Small tables with named rows and columns. After each table, cells are looked up by row and column.

Vipun:
	Fudo	Lel	Vozes	Mut	Leduze
Teko	-19019	63446	25224	-68431	-57189
Rovalor	-33917	67938	18370	-68915	-63458
Dal	-35393	-36274	-16076	9529	-34675
Feluvu	20412	-11777	22838	-23218	2974
Votili	-19607	34297	-34488	-56847	-4593
Gemop	-22872	-40316	-64561	-101	23978
Gak	-29009	65789	20203	-68288	-60950
Doz	10185	-6944	34510	-19709	-8191
Fuv	-23747	-26786	-13032	-5837	-29423
Tur	5401	201	26737	-27559	-7766
Tofon	-26191	16101	-33423	-35930	-8942

Teko, Leduze: -57189
Doz, Fudo: 10185
Gemop, Fudo: -22872
Dal, Lel: -36274
Dal, Mut: 9529
Rovalor, Lel: 67938
Fuv, Vozes: -13032
Teko, Lel: 63446
Fuv, Mut: -5837
Gak, Fudo: -29009
Rovalor, Mut: -68915
Tofon, Fudo: -26191
Rovalor, Vozes: 18370
Votili, Mut: -56847
Dal, Vozes: -16076
Row with the largest Vozes: Doz

Lagabo =
         Komoki    Mer
Von       5.684  7.877
Gito      0.089  0.891
Miriped   4.186  1.592
Vomu      6.904  0.662
Lenituk   1.805  0.883
Gimudu    1.230  2.562
Pase      1.598  2.584
Kefa      9.364  1.444
Ramaz     8.091  0.762
Sim       5.887  7.871
Gof       1.663  1.114
Posu      1.779  6.567
Begep     4.517  8.180
Kosis     4.262  1.043

Gof, Mer -> 1.114
Vomu, Mer -> 0.662
Vomu, Komoki -> 6.904
Von, Mer -> 7.877
Pase, Mer -> 2.584
Begep, Mer -> 8.180
Gimudu, Komoki -> 1.230
Sim, Mer -> 7.871
Kosis, Mer -> 1.043
Ramaz, Mer -> 0.762
Pase, Komoki -> 1.598
Kosis, Komoki -> 4.262
Row with the largest Mer: Begep

Tudot:
|  | Nipak | Diris |
|---|---|---|
| Babubo | 0.162 | 0.820 |
| Bedapok | 0.850 | 0.312 |
| Leletig | 0.629 | 0.399 |
| Piveza | 0.522 | 0.388 |
| Zefere | 0.975 | 0.166 |
| Nogop | 0.533 | 0.498 |
| Pozizu | 0.706 | 0.421 |

Babubo, Nipak => 0.162
Pozizu, Nipak => 0.706
Leletig, Diris => 0.399
Nogop, Diris => 0.498
Babubo, Diris => 0.820
Pozizu, Diris => 0.421
Zefere, Nipak => 0.975
Zefere, Diris => 0.166
Piveza, Nipak => 0.522
Nogop, Nipak => 0.533
Bedapok, Nipak => 0.850
Bedapok, Diris => 0.312
Leletig, Nipak => 0.629
Piveza, Diris => 0.388

Lafofud:
	Totila	Mis	Vun	Kobavol	Kes
Fikilo	465	-342	18	-648	-525
Muf	-267	28	-112	710	-546
Takoliv	469	-348	15	-605	-594
Dad	423	-322	9	-553	-551
Fup	-225	7	-104	624	-534
Kunuk	-233	14	-104	611	-495
Nolu	435	-333	8	-523	-622
Bami	-237	9	-109	687	-590
Zimamog	414	-317	8	-546	-536
Tobine	-278	36	-112	703	-509
Tuf	362	-287	1	-488	-484
Rugel	-323	59	-120	785	-507

Kobavol of Kunuk: 611
Kobavol of Nolu: -523
Vun of Bami: -109
Totila of Dad: 423
Totila of Tuf: 362
Vun of Nolu: 8
Mis of Takoliv: -348
Totila of Muf: -267
Vun of Rugel: -120
Mis of Fikilo: -342
Totila of Tobine: -278
Kes of Zimamog: -536
Vun of Fikilo: 18
Kes of Bami: -590
Kes of Kunuk: -495
Mis of Fup: 7

Table Lebasip
	Mup	Lekeget	Tos	Padanem	Godop	Led	Zunuvi	Zaz	Vuf
Pev	48876	76738	74149	49792	78943	61040	60075	52151	85132
Taz	62918	64092	68913	87710	68078	61543	71216	64355	71840
Bap	56025	67977	72024	85716	72832	61631	67001	61863	77656
Mer	64814	67481	66507	47012	66690	61884	67613	57544	70522
Gapo	61612	69288	68202	45140	69581	62017	66412	56560	73544
Nez	63127	67412	62036	22556	70043	65491	61046	63828	61759
Bedis	65619	66844	65941	44662	66511	62519	69292	57975	69506
Mapep	56898	71127	64617	26017	74565	65703	57223	61751	67542
Konet	66715	61895	67106	87561	65241	63304	73255	65493	68491
Fadizi	63549	67167	61586	24061	70177	66274	59916	64015	61926
Bom	62249	67518	61786	24896	70571	66778	59661	63868	62475

Vuf of Bap = 77656
Padanem of Fadizi = 24061
Led of Bap = 61631
Mup of Bedis = 65619
Tos of Fadizi = 61586
Vuf of Gapo = 73544
Tos of Mapep = 64617
Godop of Gapo = 69581

Kadok =
,Tamonu,Zesa,Fogeso,Velum
Fesi,369,438,494,380
Lum,322,444,579,324
Bebosez,357,425,512,338
Romidu,521,495,381,306
Kilalod,922,535,80,277

What is the Fogeso of Lum in Kadok? 579
What is the Fogeso of Romidu in Kadok? 381
What is the Tamonu of Romidu in Kadok? 521
What is the Tamonu of Bebosez in Kadok? 357
What is the Tamonu of Lum in Kadok? 322
What is the Tamonu of Fesi in Kadok? 369
What is the Velum of Lum in Kadok? 324
What is the Velum of Bebosez in Kadok? 338
What is the Tamonu of Kilalod in Kadok? 922
What is the Zesa of Lum in Kadok? 444
What is the Fogeso of Bebosez in Kadok? 512
What is the Velum of Romidu in Kadok? 306
What is the Fogeso of Fesi in Kadok? 494
What is the Zesa of Bebosez in Kadok? 425
Row with the largest Fogeso: Lum

Rifi =
           Kom   Gili    Gir
Buned    44104  35636  85683
Benadiz  64570  93082  84045
Fedir    67155  38506  30105
Pepoga   44811  36652  88120
Bufak    78806  95792  29003
Rano     58265  70441  95755
Sep      50112  15713  32654
Timu     74567  51440  42346
Porema   43029  47721  66366

What is the Kom of Porema in Rifi? 43029
What is the Gir of Bufak in Rifi? 29003
What is the Gili of Sep in Rifi? 15713
What is the Gir of Buned in Rifi? 85683
What is the Gir of Rano in Rifi? 95755
What is the Gir of Timu in Rifi? 42346
What is the Gir of Porema in Rifi? 66366
What is the Gili of Bufak in Rifi? 95792
What is the Gili of Pepoga in Rifi? 36652
What is the Gir of Benadiz in Rifi? 84045
What is the Gir of Fedir in Rifi? 30105
What is the Gir of Sep in Rifi? 32654
What is the Gir of Pepoga in Rifi? 88120
What is the Gili of Rano in Rifi? 70441
What is the Gili of Fedir in Rifi? 38506
What is the Gili of Buned in Rifi? 35636
What is the Kom of Pepoga in Rifi? 44811
Which row has the largest Gir? Rano

Molo =
,Zudovo,Davano,Relo,Zofovi,Pivod,Kam,Nufu,Lazuzir,Dozat,Fezad
Fisupit,84350,68123,24039,38510,45591,45904,39085,99573,20871,14597
Leleze,37579,36396,11074,64024,64453,23207,41015,43251,29183,54317
Nel,41424,95471,24309,73222,22313,29246,72142,76914,34969,87577

Pivod of Fisupit is 45591
Zudovo of Leleze is 37579
Dozat of Fisupit is 20871
Nufu of Fisupit is 39085
Fezad of Nel is 87577
Dozat of Leleze is 29183
Kam of Nel is 29246
Kam of Leleze is 23207
Relo of Fisupit is 24039
Kam of Fisupit is 45904
Dozat of Nel is 34969
Lazuzir of Fisupit is 99573
Relo of Nel is 24309
Davano of Fisupit is 68123
Lazuzir of Nel is 76914

Noro =
         Mipom  Nibek  Kive  Pili  Rim  Siz
Giv        180    150   148   211  150  144
Rin        183    171   166   186  176  138
Nimapuf    173    165   148   100  212  175
Kat        162    135   172   110  193  139
Mir        110    119   164   178   91  143
Nusokuv     97    125   190   180   58  193
Dusorav    148    177   119   133  156  147
Kar        141    145   180   202  113  187
Kam        157    127   121   106  149  200
Munize     186    124   127   104  180  218

Kive of Munize is 127
Mipom of Kar is 141
Pili of Rin is 186
Siz of Munize is 218
Kive of Kat is 172
Mipom of Kat is 162
Rim of Nusokuv is 58
Kive of Rin is 166
Rim of Kar is 113
Mipom of Giv is 180
Pili of Nimapuf is 100
Siz of Kat is 139
Mipom of Kam is 157
Kive of Nimapuf is 148
Rim of Mir is 91
Mipom of Munize is 186
Nibek of Rin is 171
Rim of Rin is 176
Nibek of Dusorav is 177
Nibek of Kat is 135
Which row has the largest Mipom? Munize

